Below are the code and all the weights of a small trained network. Each question names an input and a target symbol and asks about switching units off, where a switched-off unit gives its printed mean instead of its output.

import numpy as np


def w(rows, s, z=0):
    codes = np.array(rows[::2]) - 128.0
    scale = np.full(codes.shape[1], s)
    scale[-1] = z or s
    return codes * scale


def f(y):
    return y / 2 * (1 + np.tanh(0.7978845608 * (y + 0.044715 * y**3)))


def softmax(a):
    e = np.exp(a - a.max(-1, keepdims=True))
    return e / e.sum(-1, keepdims=True)


def log_softmax(a):
    a = a - a.max(-1, keepdims=True)
    return a - np.log(np.exp(a).sum(-1, keepdims=True))


def net(x, mask):
    ids = ['δηθσφψ'.index(c) for c in x.split()]
    T = len(ids)
    res = E[ids] + P[:T]
    u = 0
    for l in range(2):
        r = res
        for j in range(2):
            rows = slice(2 * j, 2 * j + 2)
            q, k, v = (r @ M[l][rows].T for M in (Q, K, V))
            z = softmax(np.where(np.tri(T) > 0, q @ k.T / 2**0.5, -1e9)) @ v
            o = O[l][rows]
            res = res + np.where(mask[u + j], z, o[:, -1]) @ o[:, :-1]
        u += 2
        y = f(res @ A[l][:, :-1].T + A[l][:, -1])
        res = res + np.where(mask[u : u + 4], y, B[l][:, -1]) @ B[l][:, :-1]
        u += 4
    return log_softmax(res[-1] @ U[:, :-1].T + U[:, -1])


Q, K, V, O, A, B = {}, {}, {}, {}, {}, {}
E = w([
[178,58,174,98,125,74,106,134,114,165],'δ',
[141,45,170,171,138,185,193,103,137,146],'η',
[167,177,151,73,7,129,133,179,116,152],'θ',
[124,87,128,147,82,125,68,179,85,201],'σ',
[125,99,56,101,77,108,119,184,137,84],'φ',
[191,90,120,63,142,99,142,131,2,124],'ψ',
],0.024)
P = w([
[95,247,162,186,159,96,157,210,112,77],'0',
[106,223,162,188,140,103,156,179,96,85],'1',
[105,177,156,173,157,96,147,175,122,95],'2',
[105,156,148,159,154,97,142,171,131,105],'3',
[107,139,142,149,149,102,140,161,135,111],'4',
[114,129,136,141,141,107,138,152,137,117],'5',
[117,117,128,131,137,112,138,142,147,122],'6',
[126,111,121,125,126,120,140,130,148,126],'7',
[132,107,115,117,120,129,139,119,148,134],'8',
[141,106,106,110,110,140,137,109,144,144],'9',
[149,104,99,102,105,153,136,99,144,153],'10',
[154,92,90,100,104,158,132,85,146,161],'11',
[158,82,83,97,97,165,131,79,148,171],'12',
[161,74,81,92,88,170,136,71,149,182],'13',
],0.016)
Q[0] = w([
[178,2,174,98,29,134,163,246,110,184],'0.h0',
[79,77,75,56,117,130,179,162,76,97],'0.h0',
[68,159,31,41,133,15,115,92,71,148],'0.h1',
[75,197,218,180,158,150,139,69,209,201],'0.h1',
],0.0088)
K[0] = w([
[152,21,46,18,48,189,58,27,126,126],'0.h0',
[126,57,172,61,66,254,58,75,162,158],'0.h0',
[103,227,200,213,187,75,151,144,136,67],'0.h1',
[173,147,159,98,116,55,70,150,91,77],'0.h1',
],0.0073)
V[0] = w([
[145,71,56,118,93,253,99,142,116,85],'0.h0',
[223,99,230,138,123,120,51,91,211,150],'0.h0',
[197,108,119,113,96,39,129,208,62,125],'0.h1',
[129,176,134,140,108,51,28,69,163,105],'0.h1',
],0.007)
O[0] = w([
[254,121,137,120,159,126,78,161,150,158,166],'0.h0',
[218,249,60,144,122,173,209,138,4,147,97],'0.h0',
[128,124,69,110,160,23,100,111,107,149,255],'0.h1',
[196,210,101,150,75,63,18,71,198,86,20],'0.h1',
],0.008,0.0077)
A[0] = w([
[104,105,189,111,148,209,142,135,94,120,34],'0.n0',
[103,133,2,159,67,137,120,139,77,108,159],'0.n1',
[90,189,180,164,211,242,122,135,172,169,9],'0.n2',
[112,162,178,158,131,163,173,112,131,170,122],'0.n3',
],0.008,0.0015)
B[0] = w([
[121,154,117,172,165,155,95,44,254,203,255],'0.n0',
[127,131,78,165,235,117,153,161,109,232,239],'0.n1',
[235,238,133,137,105,45,135,221,85,195,119],'0.n2',
[20,89,82,84,155,43,133,74,112,69,144],'0.n3',
],0.0085,0.0045)
Q[1] = w([
[140,108,105,169,122,80,227,126,132,201],'1.h0',
[126,192,2,243,105,152,228,160,99,123],'1.h0',
[123,166,182,124,137,147,140,71,107,121],'1.h1',
[116,242,131,185,105,167,70,77,175,120],'1.h1',
],0.0098)
K[1] = w([
[166,58,176,117,91,156,202,76,151,185],'1.h0',
[23,195,255,226,156,119,164,42,142,85],'1.h0',
[73,152,133,157,136,133,105,184,125,109],'1.h1',
[119,197,221,190,204,92,120,186,109,40],'1.h1',
],0.0083)
V[1] = w([
[118,100,68,163,144,185,191,110,193,74],'1.h0',
[154,108,135,139,125,88,124,158,140,142],'1.h0',
[88,32,114,254,200,130,130,57,134,93],'1.h1',
[30,173,117,190,137,109,55,248,166,180],'1.h1',
],0.008)
O[1] = w([
[178,160,181,131,198,2,99,107,102,123,47],'1.h0',
[128,149,115,190,135,106,136,188,126,90,233],'1.h0',
[139,151,159,89,161,209,86,199,86,148,165],'1.h1',
[205,90,108,113,159,130,117,100,169,118,255],'1.h1',
],0.011,0.0067)
A[1] = w([
[71,237,64,155,158,215,161,179,101,129,149],'1.n0',
[49,83,106,229,146,50,107,97,160,147,104],'1.n1',
[168,217,142,78,91,134,84,226,92,131,135],'1.n2',
[79,154,67,71,88,148,32,254,132,195,253],'1.n3',
],0.007,0.004)
B[1] = w([
[198,152,112,180,200,118,28,192,174,171,151],'1.n0',
[56,162,127,97,199,193,73,84,100,133,156],'1.n1',
[118,72,90,34,201,189,47,110,232,255,139],'1.n2',
[117,164,206,150,119,113,115,79,137,21,252],'1.n3',
],0.0099,0.018)
U = w([
[51,66,35,176,146,134,138,101,132,215,18],'δ',
[142,230,64,222,134,102,140,218,103,179,125],'η',
[67,230,159,179,122,86,169,81,59,109,175],'θ',
[225,141,87,111,127,12,69,85,73,176,98],'σ',
[253,81,87,153,74,199,187,183,116,136,192],'φ',
[131,228,104,71,126,182,123,143,102,182,254],'ψ',
],0.006,0.0038)

Each question gives the input, a string of symbols that net reads in full, and the target symbol t.
The units are the heads (2 rows each of Q, K, V and O) and the neurons (one row each of A and B). Each row of codes is followed by its name. A weight is (code - 128) times the scale printed after its matrix; where a second scale follows, it is the last column's (O, A, B and U).
mask holds one flag per unit, layer by layer, with each layer's heads first. A switched-off unit (its flag False) gives its mean, the last column of its rows in O or B, instead of its output. The means were averaged over made-up inputs and are rounded, as every weight is.
A unit's drop is (log p(t) with every unit on - log p(t) with that unit switched off) / (log p(t) with every unit on - log p(t) with every unit switched off).
The circuit of an input: a set's keep is (log p(t) with only the set's units on - log p(t) with every unit switched off) / (log p(t) with every unit on - log p(t) with every unit switched off). Starting from all 12 units, units are removed one at a time, each time the one whose removal leaves the highest keep (on an exact tie, the one counted first), for as long as the keep stays at least 0.8.
circuit, biggest first: the units of the circuit, biggest drop first
most important unit: the unit with the biggest drop
k most important neurons: the k neurons with the biggest drops, biggest first
which heads matter: for each layer, one digit per head in row order, 1 if its drop is at least 0.15 and else 0, layers parted by /
input δ φ θ σ ψ σ σ ψ σ θ θ, target δ: circuit, biggest first -> (1.h1, 1.n3)
input φ σ φ θ ψ σ φ σ φ σ σ, target φ: most important unit -> 1.h0
input δ θ ψ ψ, target θ: which heads matter -> 11 / 11
input θ φ θ η δ σ σ δ δ ψ φ, target ψ: circuit, biggest first -> (1.h1, 0.h1, 0.n0)
input θ θ φ σ δ, target φ: which heads matter -> 10 / 11
input φ θ σ σ δ, target φ: circuit, biggest first -> (1.h0, 1.h1)
input φ φ θ δ σ φ η σ, target φ: 2 most important neurons -> (0.n0, 1.n1)
input σ φ σ σ φ δ σ η φ ψ φ σ, target ψ: which heads matter -> 11 / 01
input θ δ φ φ θ φ δ σ σ ψ δ θ η, target θ: which heads matter -> 00 / 11
input η φ θ φ θ σ φ δ θ φ η ψ δ σ, target η: 2 most important neurons -> (0.n2, 0.n0)
input δ η η δ σ θ δ, target δ: circuit, biggest first -> (1.n3, 1.h1)
input δ δ η φ σ σ θ, target σ: circuit, biggest first -> (0.h0, 1.h0)
input σ σ θ η, target σ: which heads matter -> 00 / 11
input η σ ψ σ η φ σ δ η φ σ δ ψ, target ψ: circuit, biggest first -> (0.h1, 1.h1)
input δ θ η φ, target φ: circuit, biggest first -> (0.h1)
input η θ σ φ δ ψ δ σ ψ η, target θ: which heads matter -> 01 / 11
input σ φ σ φ θ η ψ ψ φ δ, target ψ: 2 most important neurons -> (0.n0, 1.n2)
input η φ σ δ σ η φ φ η δ σ η δ φ, target η: 3 most important neurons -> (0.n2, 1.n0, 0.n0)
input ψ σ ψ θ η ψ σ θ η δ ψ σ, target θ: circuit, biggest first -> (1.n3, 1.h1)
input ψ σ σ ψ θ δ θ, target η: most important unit -> 0.h0
input σ δ φ σ, target σ: circuit, biggest first -> (1.h1, 0.h1)
input θ θ σ ψ φ δ ψ φ, target θ: circuit, biggest first -> (1.n3, 1.h1)
input ψ σ σ θ σ δ σ, target η: circuit, biggest first -> (0.h0, 1.n0, 0.n1)
input ψ δ φ σ δ η η, target ψ: which heads matter -> 00 / 11
input φ θ θ θ θ σ, target δ: circuit, biggest first -> (1.h1, 1.n1, 1.h0)
input ψ δ ψ, target η: which heads matter -> 00 / 10
